Below is a small trained network, with its code and all its weights. Each question gives an input and a class and asks what happens when units are switched off, that is, made to give their printed mean instead of their output.

import numpy as np


def w(rows, s, z=0):
    codes = np.array(rows[::2]) - 128.0
    scale = np.full(codes.shape[1], s)
    scale[-1] = z or s
    return codes * scale


def norm(h):
    return h / np.sqrt((h * h).mean(-1, keepdims=True) + 1e-5)


def f(y):
    return np.maximum(y, 0)


def log_softmax(a):
    a = a - a.max(-1, keepdims=True)
    return a - np.log(np.exp(a).sum(-1, keepdims=True))


def net(x, mask):
    res = np.array(x, float).reshape(1, 4) / 4 @ E
    u = 0
    for l in range(2):
        y = f(norm(res) @ A[l][:, :-1].T + A[l][:, -1])
        res = res + np.where(mask[u : u + 10], y, B[l][:, -1]) @ B[l][:, :-1]
        u += 10
    return log_softmax(norm(res)[-1] @ U[:, :-1].T + U[:, -1])


A, B = {}, {}
E = w([
[202,238,167,103,104,54,209,183,140],'x0',
[79,211,146,154,45,109,99,73,61],'x1',
[137,124,123,133,113,147,130,140,122],'x2',
[172,150,68,148,89,14,121,205,254],'x3',
],0.0087)
A[0] = w([
[163,103,140,64,147,144,172,113,131,6],'L0N1',
[68,128,38,107,71,117,46,65,113,118],'L0N2',
[164,111,162,38,174,174,148,90,106,103],'L0N3',
[206,145,135,76,177,120,198,152,111,122],'L0N4',
[116,77,11,183,118,92,48,113,131,86],'L0N5',
[103,162,157,114,133,149,129,104,61,131],'L0N6',
[105,51,117,183,188,160,61,103,114,2],'L0N7',
[115,59,67,77,160,112,118,153,147,138],'L0N8',
[105,122,146,125,141,177,113,146,94,102],'L0N9',
[90,134,121,127,27,88,102,117,167,41],'L0N10',
],0.011,0.0053)
B[0] = w([
[118,54,218,157,157,116,183,61,154,158],'L0N1',
[78,121,188,157,138,122,70,182,113,251],'L0N2',
[77,153,65,163,173,121,138,119,55,229],'L0N3',
[99,127,138,204,186,139,190,96,86,230],'L0N4',
[177,99,170,72,82,160,106,39,105,255],'L0N5',
[220,100,158,137,73,111,130,105,225,237],'L0N6',
[147,186,68,127,164,79,161,222,147,232],'L0N7',
[188,145,100,92,102,193,188,96,160,244],'L0N8',
[88,142,109,152,155,50,127,145,158,193],'L0N9',
[61,144,49,79,151,134,94,139,2,200],'L0N10',
],0.0094,0.0073)
A[1] = w([
[147,95,69,150,195,142,164,221,206,146],'L1N1',
[133,10,62,113,161,193,95,110,171,178],'L1N2',
[187,143,215,176,120,154,105,88,128,104],'L1N3',
[106,192,150,220,133,63,72,161,46,203],'L1N4',
[104,41,250,254,164,150,79,152,201,180],'L1N5',
[115,133,98,93,100,91,169,202,141,144],'L1N6',
[167,126,233,177,94,85,185,126,180,78],'L1N7',
[145,106,27,171,255,121,197,176,130,120],'L1N8',
[202,87,161,88,200,159,160,152,71,4],'L1N9',
[58,83,134,150,130,169,9,48,126,112],'L1N10',
],0.0084,0.0043)
B[1] = w([
[151,133,172,105,119,148,53,88,100,205],'L1N1',
[141,115,219,117,87,69,163,64,164,192],'L1N2',
[174,88,128,108,118,122,149,57,168,164],'L1N3',
[175,105,130,143,137,146,207,96,195,231],'L1N4',
[100,208,112,221,121,30,230,181,45,180],'L1N5',
[40,93,184,182,226,173,158,143,62,157],'L1N6',
[88,57,104,21,116,182,13,149,143,175],'L1N7',
[84,130,105,102,76,147,2,189,111,249],'L1N8',
[93,183,67,146,88,29,170,160,158,152],'L1N9',
[128,150,81,103,205,167,101,211,143,190],'L1N10',
],0.0095,0.011)
U = w([
[90,115,118,90,126,145,4,173,117,62],'0',
[106,173,119,194,141,106,200,145,114,248],'1',
[188,98,171,96,93,144,148,55,179,86],'2',
],0.021,0.0016)

Each question gives the input, the list of numbers given to net, and the class t.
The units are the neurons (one row each of A and B). Each row of codes is followed by its name. A weight is (code - 128) times the scale printed after its matrix; where a second scale follows, it is the last column's (A, B and U).
mask holds one flag per neuron, layer by layer. A switched-off neuron (its flag False) gives its mean, the last column of its row in B, instead of its output. The means were averaged over made-up inputs and are rounded, as every weight is.
A unit's drop is (log p(t) with every unit on - log p(t) with that unit switched off) / (log p(t) with every unit on - log p(t) with every unit switched off).
unit that matters most: the unit with the biggest drop
k most important neurons: the k neurons with the biggest drops, biggest first
top k neurons in layer l: the k neurons of layer l with the biggest drops, biggest first
drop when u is switched off: that unit's drop, to one decimal
input [-3,7,-2,-1], class 1: unit that matters most : L0N2
input [1,0,-1,0], class 1: top 2 neurons in layer 0 : [L0N4; L0N7]
input [1,2,-1,-2], class 2: 2 most important neurons : [L1N8; L1N3]
input [8,0,2,4], class 0: top 2 neurons in layer 1 : [L1N7; L1N5]
input [-5,-4,-8,1], class 2: 3 most important neurons : [L0N5; L0N8; L1N2]
input [-1,1,-7,-8], class 1: top 2 neurons in layer 0 : [L0N8; L0N10]
input [8,-5,-5,2], class 0: top 2 neurons in layer 1 : [L1N7; L1N8]
input [-1,7,5,-4], class 1: 2 most important neurons : [L1N5; L0N2]
input [-4,-8,2,2], class 2: 2 most important neurons : [L0N8; L1N2]
input [1,4,6,3], class 1: top 2 neurons in layer 0 : [L0N5; L0N10]
input [2,-8,-5,-2], class 1: 2 most important neurons : [L0N4; L0N1]
input [-1,5,2,-1], class 1: drop when L1N5 is switched off : 0.8
input [2,4,-3,-1], class 2: drop when L1N8 is switched off : 0.2
input [-8,-2,-2,6], class 2: unit that matters most : L0N5
